Here is a tiny trained network, its code and every weight. The questions are about switching its units off for an input and a class, where a switched-off unit gives its printed mean instead of its output.

import numpy as np


def w(rows, s, z=0):
    codes = np.array(rows[::2]) - 128.0
    scale = np.full(codes.shape[1], s)
    scale[-1] = z or s
    return codes * scale


def f(y):
    return np.maximum(y, 0)


def log_softmax(a):
    a = a - a.max(-1, keepdims=True)
    return a - np.log(np.exp(a).sum(-1, keepdims=True))


def net(x, mask):
    res = np.array(x, float).reshape(1, 6) / 4 @ E
    y = f(res @ A[0][:, :-1].T + A[0][:, -1])
    res = res + np.where(mask, y, B[0][:, -1]) @ B[0][:, :-1]
    return log_softmax(res[-1] @ U[:, :-1].T + U[:, -1])


A, B = {}, {}
E = w([
[159,205,175,86,150,176],'x0',
[107,199,59,175,126,142],'x1',
[131,126,126,126,130,133],'x2',
[138,125,116,115,136,135],'x3',
[120,130,137,138,122,124],'x4',
[120,123,126,129,253,89],'x5',
],0.013)
A[0] = w([
[127,132,171,108,168,126,124],'N1',
[134,194,157,104,124,155,27],'N2',
[128,132,174,133,170,133,122],'N3',
[124,112,143,114,126,128,159],'N4',
[137,137,149,120,146,122,125],'N5',
[129,149,121,145,139,133,59],'N6',
[145,100,105,124,120,146,119],'N7',
[115,173,104,141,142,128,10],'N8',
[118,39,77,160,125,84,121],'N9',
[118,125,147,114,137,127,127],'N10',
[109,127,117,141,152,124,48],'N11',
[125,195,75,175,143,135,22],'N12',
[142,124,134,101,42,163,213],'N13',
[124,128,107,141,111,128,135],'N14',
[147,173,154,116,130,142,140],'N15',
[115,118,188,79,154,119,134],'N16',
[127,133,148,124,135,120,123],'N17',
[142,210,160,99,120,148,1],'N18',
[128,113,75,151,74,131,171],'N19',
[134,151,134,114,124,142,117],'N20',
[117,123,122,158,199,106,107],'N21',
[126,51,131,135,138,113,88],'N22',
[116,63,97,153,130,113,217],'N23',
[130,130,166,103,152,126,119],'N24',
[127,134,111,118,111,92,145],'N25',
[135,128,161,130,158,130,123],'N26',
[126,109,115,98,134,142,106],'N27',
[141,211,166,98,128,174,216],'N28',
[122,154,84,167,123,146,172],'N29',
[130,87,169,90,101,122,164],'N30',
[128,138,126,131,136,160,110],'N31',
[122,133,110,150,197,92,13],'N32',
[131,119,114,108,125,129,109],'N33',
[139,80,168,109,123,132,208],'N34',
[121,203,71,184,144,145,65],'N35',
[123,136,38,155,50,145,143],'N36',
[128,124,74,170,98,105,140],'N37',
[145,39,182,83,95,113,33],'N38',
[122,130,116,151,168,110,22],'N39',
[149,129,148,73,4,173,43],'N40',
[139,125,133,109,65,154,220],'N41',
[81,107,97,99,111,144,138],'N42',
[131,138,175,98,180,126,117],'N43',
[116,129,124,140,176,108,176],'N44',
[118,126,117,118,110,114,85],'N45',
[128,198,81,176,147,135,185],'N46',
[123,130,126,134,127,150,101],'N47',
[101,118,92,165,106,129,141],'N48',
],0.014,0.0068)
B[0] = w([
[193,124,120,153,121,126,182],'N1',
[74,146,128,67,96,148,174],'N2',
[189,128,114,139,129,130,176],'N3',
[135,123,124,151,133,131,160],'N4',
[151,132,123,148,123,130,154],'N5',
[122,120,127,137,148,114,137],'N6',
[124,141,139,145,122,116,145],'N7',
[109,100,146,165,153,114,148],'N8',
[30,90,156,99,182,98,225],'N9',
[146,130,132,138,129,131,147],'N10',
[112,134,125,119,117,138,139],'N11',
[71,84,149,140,178,94,183],'N12',
[65,138,130,55,107,150,244],'N13',
[160,135,133,130,123,130,153],'N14',
[89,105,127,138,147,112,181],'N15',
[195,133,122,169,120,131,196],'N16',
[150,121,121,125,131,134,142],'N17',
[69,158,124,62,93,164,179],'N18',
[202,150,119,159,107,142,202],'N19',
[103,125,145,128,126,128,153],'N20',
[58,97,136,97,155,112,200],'N21',
[81,115,126,145,172,123,188],'N22',
[84,156,129,85,80,149,219],'N23',
[169,136,126,150,118,113,169],'N24',
[141,127,129,136,127,149,148],'N25',
[167,139,127,144,125,120,164],'N26',
[120,131,136,138,117,121,138],'N27',
[127,83,124,187,177,90,246],'N28',
[160,157,118,134,100,146,191],'N29',
[70,111,128,116,153,115,202],'N30',
[113,128,132,120,119,118,144],'N31',
[59,146,126,76,98,147,179],'N32',
[120,134,137,140,124,129,132],'N33',
[111,115,132,166,171,105,212],'N34',
[37,88,145,81,165,113,202],'N35',
[251,149,121,147,94,141,230],'N36',
[183,145,124,146,110,137,185],'N37',
[56,158,115,63,85,158,210],'N38',
[102,153,133,110,96,147,151],'N39',
[57,79,140,172,208,81,242],'N40',
[95,154,129,82,96,150,222],'N41',
[151,138,128,145,124,127,156],'N42',
[198,131,130,171,115,130,194],'N43',
[121,111,130,173,146,124,195],'N44',
[139,135,117,128,131,130,135],'N45',
[94,162,125,87,79,154,220],'N46',
[126,138,126,127,123,125,134],'N47',
[183,135,108,127,125,137,176],'N48',
],0.026,0.013)
U = w([
[87,156,146,71,97,184,253],'0',
[101,50,170,169,209,73,34],'1',
[251,157,123,188,105,160,119],'2',
],0.012,0.00061)

Each question gives the input, the list of numbers given to net, and the class t.
The units are the neurons (one row each of A and B). Each row of codes is followed by its name. A weight is (code - 128) times the scale printed after its matrix; where a second scale follows, it is the last column's (A, B and U).
mask holds one flag per neuron, in row order. A switched-off neuron (its flag False) gives its mean, the last column of its row in B, instead of its output. The means were averaged over made-up inputs and are rounded, as every weight is.
A unit's drop is (log p(t) with every unit on - log p(t) with that unit switched off) / (log p(t) with every unit on - log p(t) with every unit switched off).
The circuit of an input: a set's keep is (log p(t) with only the set's units on - log p(t) with every unit switched off) / (log p(t) with every unit on - log p(t) with every unit switched off). Starting from the 12 units with the biggest drops (on a tie, the unit counted first), units are removed one at a time, each time the one whose removal leaves the highest keep (on an exact tie, the one counted first), for as long as the keep stays at least 0.8.
circuit, biggest first: the units of the circuit, biggest drop first
unit that matters most: the unit with the biggest drop
k most important neurons: the k neurons with the biggest drops, biggest first
drop when u is switched off: that unit's drop, to one decimal
input [-7,4,-8,0,-4,-6], class 2: circuit, biggest first : [N36]
input [-6,-8,1,1,2,-3], class 0: 3 most important neurons : [N38; N23; N28]
input [3,7,5,-5,-4,1], class 1: 4 most important neurons : [N12; N28; N13; N38]
input [-3,8,-7,7,-8,8], class 0: 2 most important neurons : [N46; N32]
input [-6,2,-7,5,5,2], class 0: 2 most important neurons : [N40; N28]
input [1,-1,-6,7,-4,3], class 2: 3 most important neurons : [N40; N9; N35]
input [-8,-7,-5,2,-1,-3], class 0: 2 most important neurons : [N38; N23]
input [1,-1,-2,-1,-5,-6], class 1: 3 most important neurons : [N40; N46; N23]
input [1,-6,-5,-5,2,-6], class 1: 4 most important neurons : [N40; N46; N34; N23]
input [2,-7,6,-5,-7,-8], class 1: 2 most important neurons : [N40; N34]
input [1,-4,6,5,-1,-6], class 1: 3 most important neurons : [N40; N46; N23]
input [-2,-3,-1,2,-2,0], class 0: 3 most important neurons : [N40; N28; N12]
input [6,-8,0,-5,0,-8], class 1: 2 most important neurons : [N40; N28]
input [8,8,-3,7,7,4], class 1: unit that matters most : N28
input [4,-5,2,-4,7,-3], class 1: drop when N40 is switched off : 0.2
input [-6,-6,-7,-8,0,-5], class 0: drop when N38 is switched off : 3.2
input [-2,7,3,-8,-2,-5], class 2: drop when N36 is switched off : 0.5
